Here is a tiny trained network, its code and every weight. The questions are about switching its units off for an input and a target symbol, where a switched-off unit gives its printed mean instead of its output.

import numpy as np


def w(rows, s, z=0):
    codes = np.array(rows[::2]) - 128.0
    scale = np.full(codes.shape[1], s)
    scale[-1] = z or s
    return codes * scale


def norm(h):
    return h / np.sqrt((h * h).mean(-1, keepdims=True) + 1e-5)


def f(y):
    return np.maximum(y, 0)


def softmax(a):
    e = np.exp(a - a.max(-1, keepdims=True))
    return e / e.sum(-1, keepdims=True)


def log_softmax(a):
    a = a - a.max(-1, keepdims=True)
    return a - np.log(np.exp(a).sum(-1, keepdims=True))


def net(x, mask):
    ids = ['βγδζξψ'.index(c) for c in x.split()]
    T = len(ids)
    res = E[ids] + P[:T]
    u = 0
    for l in range(2):
        r = norm(res)
        for j in range(2):
            rows = slice(4 * j, 4 * j + 4)
            q, k, v = (r @ M[l][rows].T for M in (Q, K, V))
            z = softmax(np.where(np.tri(T) > 0, q @ k.T / 4**0.5, -1e9)) @ v
            o = O[l][rows]
            res = res + np.where(mask[u + j], z, o[:, -1]) @ o[:, :-1]
        u += 2
        y = f(norm(res) @ A[l][:, :-1].T + A[l][:, -1])
        res = res + np.where(mask[u : u + 12], y, B[l][:, -1]) @ B[l][:, :-1]
        u += 12
    return log_softmax(norm(res)[-1] @ U[:, :-1].T + U[:, -1])


Q, K, V, O, A, B = {}, {}, {}, {}, {}, {}
E = w([
[166,203,131,252],'β',
[100,51,135,209],'γ',
[208,78,105,64],'δ',
[50,25,156,195],'ζ',
[178,238,78,71],'ξ',
[34,216,133,90],'ψ',
],0.0034)
P = w([
[103,120,42,140],'0',
[115,159,59,131],'1',
[117,160,96,132],'2',
[114,155,125,134],'3',
[117,152,156,140],'4',
[115,143,186,148],'5',
[114,140,230,145],'6',
[124,129,253,135],'7',
],0.0024)
Q[0] = w([
[122,37,72,172],'L0H0',
[57,215,94,97],'L0H0',
[9,159,239,213],'L0H0',
[110,128,2,59],'L0H0',
[118,138,115,193],'L0H1',
[84,164,239,154],'L0H1',
[160,144,148,188],'L0H1',
[137,138,195,76],'L0H1',
],0.0086)
K[0] = w([
[65,228,145,198],'L0H0',
[219,99,2,44],'L0H0',
[188,154,226,70],'L0H0',
[120,141,7,146],'L0H0',
[170,120,80,75],'L0H1',
[165,90,229,77],'L0H1',
[152,63,77,93],'L0H1',
[106,97,210,156],'L0H1',
],0.0091)
V[0] = w([
[6,229,193,113],'L0H0',
[50,220,62,206],'L0H0',
[132,41,163,42],'L0H0',
[116,87,150,78],'L0H0',
[91,202,87,203],'L0H1',
[234,106,169,93],'L0H1',
[27,226,93,195],'L0H1',
[128,240,100,138],'L0H1',
],0.0022)
O[0] = w([
[100,223,134,2,140],'L0H0',
[193,157,217,57,248],'L0H0',
[83,108,90,190,59],'L0H0',
[107,124,115,178,94],'L0H0',
[166,98,202,135,205],'L0H1',
[28,156,112,169,23],'L0H1',
[216,53,220,113,234],'L0H1',
[104,57,182,122,142],'L0H1',
],0.0026,0.0012)
A[0] = w([
[247,105,94,212,141],'L0N0',
[182,247,131,82,52],'L0N1',
[202,189,201,49,128],'L0N2',
[4,127,158,68,153],'L0N3',
[167,33,150,253,194],'L0N4',
[196,126,239,87,77],'L0N5',
[141,151,185,185,50],'L0N6',
[62,59,78,151,166],'L0N7',
[148,212,36,158,82],'L0N8',
[169,4,92,115,4],'L0N9',
[214,106,69,92,65],'L0N10',
[102,81,142,29,169],'L0N11',
],0.0034,0.0039)
B[0] = w([
[130,137,136,69,181],'L0N0',
[144,68,188,146,154],'L0N1',
[129,54,117,109,201],'L0N2',
[146,177,101,108,191],'L0N3',
[180,126,133,69,254],'L0N4',
[46,182,119,154,173],'L0N5',
[69,98,47,125,134],'L0N6',
[152,94,101,121,184],'L0N7',
[101,69,96,90,146],'L0N8',
[123,253,208,147,130],'L0N9',
[107,207,122,114,139],'L0N10',
[168,158,124,146,184],'L0N11',
],0.0061,0.0039)
Q[1] = w([
[137,141,83,170],'L1H0',
[70,225,74,243],'L1H0',
[150,87,72,158],'L1H0',
[182,61,222,2],'L1H0',
[109,189,174,146],'L1H1',
[139,174,145,83],'L1H1',
[126,61,128,137],'L1H1',
[141,91,104,57],'L1H1',
],0.011)
K[1] = w([
[147,127,45,78],'L1H0',
[188,54,66,25],'L1H0',
[140,118,2,145],'L1H0',
[80,212,228,215],'L1H0',
[91,166,42,232],'L1H1',
[5,199,180,166],'L1H1',
[185,28,159,96],'L1H1',
[80,120,242,83],'L1H1',
],0.007)
V[1] = w([
[137,126,198,233],'L1H0',
[154,127,119,136],'L1H0',
[62,88,210,75],'L1H0',
[174,84,187,194],'L1H0',
[117,68,111,205],'L1H1',
[110,197,132,156],'L1H1',
[149,252,40,190],'L1H1',
[177,106,68,136],'L1H1',
],0.0038)
O[1] = w([
[238,127,78,67,5],'L1H0',
[147,117,134,166,140],'L1H0',
[19,195,44,83,145],'L1H0',
[227,103,63,133,83],'L1H0',
[162,160,143,33,4],'L1H1',
[168,90,143,120,74],'L1H1',
[142,3,178,85,52],'L1H1',
[54,110,125,106,154],'L1H1',
],0.0038,0.0028)
A[1] = w([
[135,64,122,217,169],'L1N0',
[116,167,105,111,2],'L1N1',
[134,119,196,54,119],'L1N2',
[184,219,153,154,68],'L1N3',
[138,89,1,123,139],'L1N4',
[184,47,118,119,122],'L1N5',
[106,86,250,119,107],'L1N6',
[72,113,28,68,126],'L1N7',
[183,162,153,91,113],'L1N8',
[61,91,135,84,128],'L1N9',
[148,122,232,91,112],'L1N10',
[108,67,30,230,136],'L1N11',
],0.0053,0.011)
B[1] = w([
[179,135,125,95,252],'L1N0',
[7,136,128,208,128],'L1N1',
[103,87,126,117,177],'L1N2',
[204,138,193,180,150],'L1N3',
[76,118,123,127,192],'L1N4',
[146,114,161,92,164],'L1N5',
[126,171,108,131,196],'L1N6',
[162,131,118,167,210],'L1N7',
[140,139,153,160,170],'L1N8',
[147,139,121,104,220],'L1N9',
[133,155,99,135,182],'L1N10',
[86,123,132,182,198],'L1N11',
],0.011,0.0028)
U = w([
[126,109,48,42,83],'β',
[72,41,109,192,233],'γ',
[33,211,205,89,127],'δ',
[207,147,224,204,125],'ζ',
[192,188,1,169,3],'ξ',
[143,27,184,65,196],'ψ',
],0.0094,0.0046)

Each question gives the input, a string of symbols that net reads in full, and the target symbol t.
The units are the heads (4 rows each of Q, K, V and O) and the neurons (one row each of A and B). Each row of codes is followed by its name. A weight is (code - 128) times the scale printed after its matrix; where a second scale follows, it is the last column's (O, A, B and U).
mask holds one flag per unit, layer by layer, with each layer's heads first. A switched-off unit (its flag False) gives its mean, the last column of its rows in O or B, instead of its output. The means were averaged over made-up inputs and are rounded, as every weight is.
A unit's drop is (log p(t) with every unit on - log p(t) with that unit switched off) / (log p(t) with every unit on - log p(t) with every unit switched off).
The circuit of an input: a set's keep is (log p(t) with only the set's units on - log p(t) with every unit switched off) / (log p(t) with every unit on - log p(t) with every unit switched off). Starting from the 12 units with the biggest drops (on a tie, the unit counted first), units are removed one at a time, each time the one whose removal leaves the highest keep (on an exact tie, the one counted first), for as long as the keep stays at least 0.8.
circuit, biggest first: the units of the circuit, biggest drop first
unit that matters most: the unit with the biggest drop
top k neurons: the k neurons with the biggest drops, biggest first
k most important neurons of layer l: the k neurons of layer l with the biggest drops, biggest first
which heads matter: for each layer, one digit per head in row order, 1 if its drop is at least 0.15 and else 0, layers parted by /
input ψ ψ γ, target δ: which heads matter -> 10 / 10
input ζ ζ ζ ζ δ, target ξ: unit that matters most -> L0N2
input ζ β ζ ζ, target ζ: circuit, biggest first -> [L1H1; L1H0]
input δ ψ ζ, target β: which heads matter -> 00 / 01
input δ β ζ, target ψ: top 3 neurons -> [L0N3; L1N5; L0N7]
input ξ ζ ξ ζ γ, target ψ: which heads matter -> 10 / 10
input ψ ξ ψ ψ ψ β δ γ, target γ: top 2 neurons -> [L1N4; L1N11]
input β β β ζ β ψ ψ δ, target β: top 4 neurons -> [L0N2; L0N4; L1N11; L1N2]
input ζ δ δ β δ β, target γ: circuit, biggest first -> [L0H0; L1N11]
input ψ β δ ψ ζ γ, target ξ: 4 most important neurons of layer 0 -> [L0N0; L0N2; L0N3; L0N4]
input γ ζ γ, target ψ: circuit, biggest first -> [L0N4; L1N2]
input ζ β γ ψ ζ ψ ζ ζ, target δ: which heads matter -> 00 / 10
input ζ δ ξ ζ ψ δ, target δ: top 2 neurons -> [L0N3; L1N6]
input γ γ δ ζ ψ, target ξ: 2 most important neurons of layer 1 -> [L1N0; L1N11]
input ζ β γ, target ζ: top 4 neurons -> [L1N8; L0N4; L0N3; L1N4]
input ξ δ β β β ξ, target ψ: circuit, biggest first -> [L1H0; L1N5; L0N2]
input ζ δ ψ γ, target β: which heads matter -> 10 / 01
input δ ζ γ ζ ζ ζ, target ξ: unit that matters most -> L0N5
input ψ ψ γ ψ ψ ζ δ, target ξ: top 2 neurons -> [L0N5; L0N2]
input ψ δ ψ, target γ: circuit, biggest first -> [L0H0; L1H1]
input ψ ζ β ζ ψ γ, target δ: circuit, biggest first -> [L0N4; L1H0; L1H1]
input ζ δ ζ ζ γ, target ξ: unit that matters most -> L0H1
input ξ δ γ ψ ζ, target β: top 3 neurons -> [L0N3; L0N2; L0N4]
input ψ ψ ψ β ξ, target ζ: top 3 neurons -> [L0N1; L0N4; L0N0]
input β ξ ψ δ ζ ζ β, target ξ: which heads matter -> 01 / 11
input ζ β ζ, target ζ: circuit, biggest first -> [L1H0; L1H1]
input ζ β δ β β ψ, target ψ: which heads matter -> 11 / 01
input ζ ξ γ β ψ γ δ ξ, target γ: unit that matters most -> L0H0
input δ ζ β ζ, target ψ: top 2 neurons -> [L0N3; L1N5]
input δ ζ ψ ψ, target β: which heads matter -> 11 / 01
